Below are the code and all the weights of a small trained network. Each question names an input and a class and asks about switching units off, where a switched-off unit gives its printed mean instead of its output.

import numpy as np


def w(rows, s, z=0):
    codes = np.array(rows[::2]) - 128.0
    scale = np.full(codes.shape[1], s)
    scale[-1] = z or s
    return codes * scale


def norm(h):
    return h / np.sqrt((h * h).mean(-1, keepdims=True) + 1e-5)


def f(y):
    return np.maximum(y, 0)


def log_softmax(a):
    a = a - a.max(-1, keepdims=True)
    return a - np.log(np.exp(a).sum(-1, keepdims=True))


def net(x, mask):
    res = np.array(x, float).reshape(1, 5) / 4 @ E
    u = 0
    for l in range(4):
        y = f(norm(res) @ A[l][:, :-1].T + A[l][:, -1])
        res = res + np.where(mask[u : u + 6], y, B[l][:, -1]) @ B[l][:, :-1]
        u += 6
    return log_softmax(norm(res)[-1] @ U[:, :-1].T + U[:, -1])


A, B = {}, {}
E = w([
[195,105,217,115,126],'x0',
[60,2,146,175,157],'x1',
[38,125,211,172,39],'x2',
[102,85,147,37,100],'x3',
[18,147,159,91,190],'x4',
],0.0087)
A[0] = w([
[202,78,121,205,12,98],'0.n0',
[166,2,88,120,100,11],'0.n1',
[129,247,201,121,108,94],'0.n2',
[217,43,117,86,144,27],'0.n3',
[127,70,241,157,95,84],'0.n4',
[75,141,109,176,102,1],'0.n5',
],0.0084,0.0061)
B[0] = w([
[132,74,45,158,54,254],'0.n0',
[224,115,76,6,48,168],'0.n1',
[204,170,219,47,79,219],'0.n2',
[151,3,112,3,115,186],'0.n3',
[84,153,81,170,190,241],'0.n4',
[166,74,62,163,213,138],'0.n5',
],0.0081,0.004)
A[1] = w([
[152,126,134,121,18,143],'1.n0',
[234,123,212,112,197,101],'1.n1',
[75,114,87,254,202,3],'1.n2',
[172,207,51,138,187,132],'1.n3',
[243,214,126,156,137,61],'1.n4',
[175,143,17,213,97,114],'1.n5',
],0.0076,0.0066)
B[1] = w([
[95,151,70,112,156,254],'1.n0',
[182,59,129,51,151,196],'1.n1',
[149,164,255,107,143,172],'1.n2',
[198,90,26,242,133,232],'1.n3',
[5,129,165,125,109,202],'1.n4',
[146,60,68,162,144,254],'1.n5',
],0.009,0.004)
A[2] = w([
[165,163,134,104,248,148],'2.n0',
[68,90,165,159,178,2],'2.n1',
[149,214,137,168,100,112],'2.n2',
[135,118,101,162,223,109],'2.n3',
[176,96,135,235,163,144],'2.n4',
[133,194,155,86,71,30],'2.n5',
],0.012,0.0073)
B[2] = w([
[112,50,89,177,176,221],'2.n0',
[100,248,143,127,131,168],'2.n1',
[204,151,167,98,141,178],'2.n2',
[121,112,146,193,130,211],'2.n3',
[123,101,170,213,97,255],'2.n4',
[148,151,108,163,60,170],'2.n5',
],0.014,0.0055)
A[3] = w([
[178,159,107,195,174,197],'3.n0',
[24,131,146,94,169,4],'3.n1',
[122,97,125,163,7,135],'3.n2',
[186,126,165,25,171,120],'3.n3',
[130,112,154,154,26,22],'3.n4',
[208,199,80,27,141,104],'3.n5',
],0.012,0.0038)
B[3] = w([
[57,113,163,202,130,248],'3.n0',
[110,201,1,62,231,170],'3.n1',
[142,187,49,118,194,254],'3.n2',
[40,21,167,135,165,187],'3.n3',
[193,188,60,175,200,191],'3.n4',
[66,109,241,236,93,203],'3.n5',
],0.01,0.0066)
U = w([
[40,209,105,54,204,113],'0',
[226,65,50,46,83,61],'1',
[206,145,157,49,157,6],'2',
[150,90,46,244,180,180],'3',
[95,179,221,207,110,161],'4',
[205,255,135,121,38,122],'5',
[152,25,178,30,133,192],'6',
],0.02,0.016)

Each question gives the input, the list of numbers given to net, and the class t.
The units are the neurons (one row each of A and B). Each row of codes is followed by its name. A weight is (code - 128) times the scale printed after its matrix; where a second scale follows, it is the last column's (A, B and U).
mask holds one flag per neuron, layer by layer. A switched-off neuron (its flag False) gives its mean, the last column of its row in B, instead of its output. The means were averaged over made-up inputs and are rounded, as every weight is.
A unit's drop is (log p(t) with every unit on - log p(t) with that unit switched off) / (log p(t) with every unit on - log p(t) with every unit switched off).
The circuit of an input: a set's keep is (log p(t) with only the set's units on - log p(t) with every unit switched off) / (log p(t) with every unit on - log p(t) with every unit switched off). Starting from the 12 units with the biggest drops (on a tie, the unit counted first), units are removed one at a time, each time the one whose removal leaves the highest keep (on an exact tie, the one counted first), for as long as the keep stays at least 0.8.
circuit, biggest first: the units of the circuit, biggest drop first
unit that matters most: the unit with the biggest drop
top k neurons: the k neurons with the biggest drops, biggest first
top k neurons in layer l: the k neurons of layer l with the biggest drops, biggest first
drop when u is switched off: that unit's drop, to one decimal
input [3,-1,-1,6,7], class 0: circuit, biggest first	(3.n1)
input [-6,5,4,-7,0], class 4: circuit, biggest first	(1.n2, 2.n1, 1.n3)
input [1,-4,1,-1,-2], class 5: top 2 neurons	(2.n5, 0.n2)
input [-7,1,6,2,-1], class 0: top 3 neurons	(1.n3, 2.n4, 0.n0)
input [2,-8,-4,8,-2], class 4: top 2 neurons in layer 1	(1.n5, 1.n4)
input [7,-6,1,-1,2], class 6: top 2 neurons in layer 3	(3.n3, 3.n0)
input [8,-8,-2,-8,-1], class 4: top 2 neurons	(0.n2, 1.n4)
input [-1,4,-4,1,-6], class 1: top 2 neurons	(0.n0, 0.n3)
input [2,-7,1,3,0], class 4: top 2 neurons in layer 3	(3.n5, 3.n3)
input [-6,-8,-2,1,-3], class 4: top 2 neurons in layer 2	(2.n2, 2.n0)
input [4,3,0,2,-3], class 1: top 2 neurons	(0.n0, 0.n1)
input [6,-6,-2,3,3], class 6: top 2 neurons	(1.n1, 3.n3)
input [-2,-6,6,-7,0], class 5: top 2 neurons	(2.n5, 0.n2)
input [-3,-7,-1,5,3], class 4: circuit, biggest first	(3.n5)
input [0,7,0,3,-3], class 1: top 2 neurons	(0.n1, 2.n4)
input [-1,-4,0,8,3], class 4: top 2 neurons	(3.n5, 2.n4)
input [8,6,8,-1,8], class 0: top 2 neurons	(3.n1, 1.n3)
input [4,-3,8,8,-6], class 5: top 2 neurons	(2.n0, 1.n5)
input [5,-8,0,5,-1], class 4: top 2 neurons	(3.n5, 2.n5)
input [1,-7,-4,7,-7], class 6: unit that matters most	0.n3
input [-8,6,8,-4,5], class 0: drop when 3.n1 is switched off	0.4
input [3,-5,5,1,-5], class 5: drop when 0.n2 is switched off	0.5
input [4,-8,6,0,-3], class 5: drop when 2.n5 is switched off	1.0
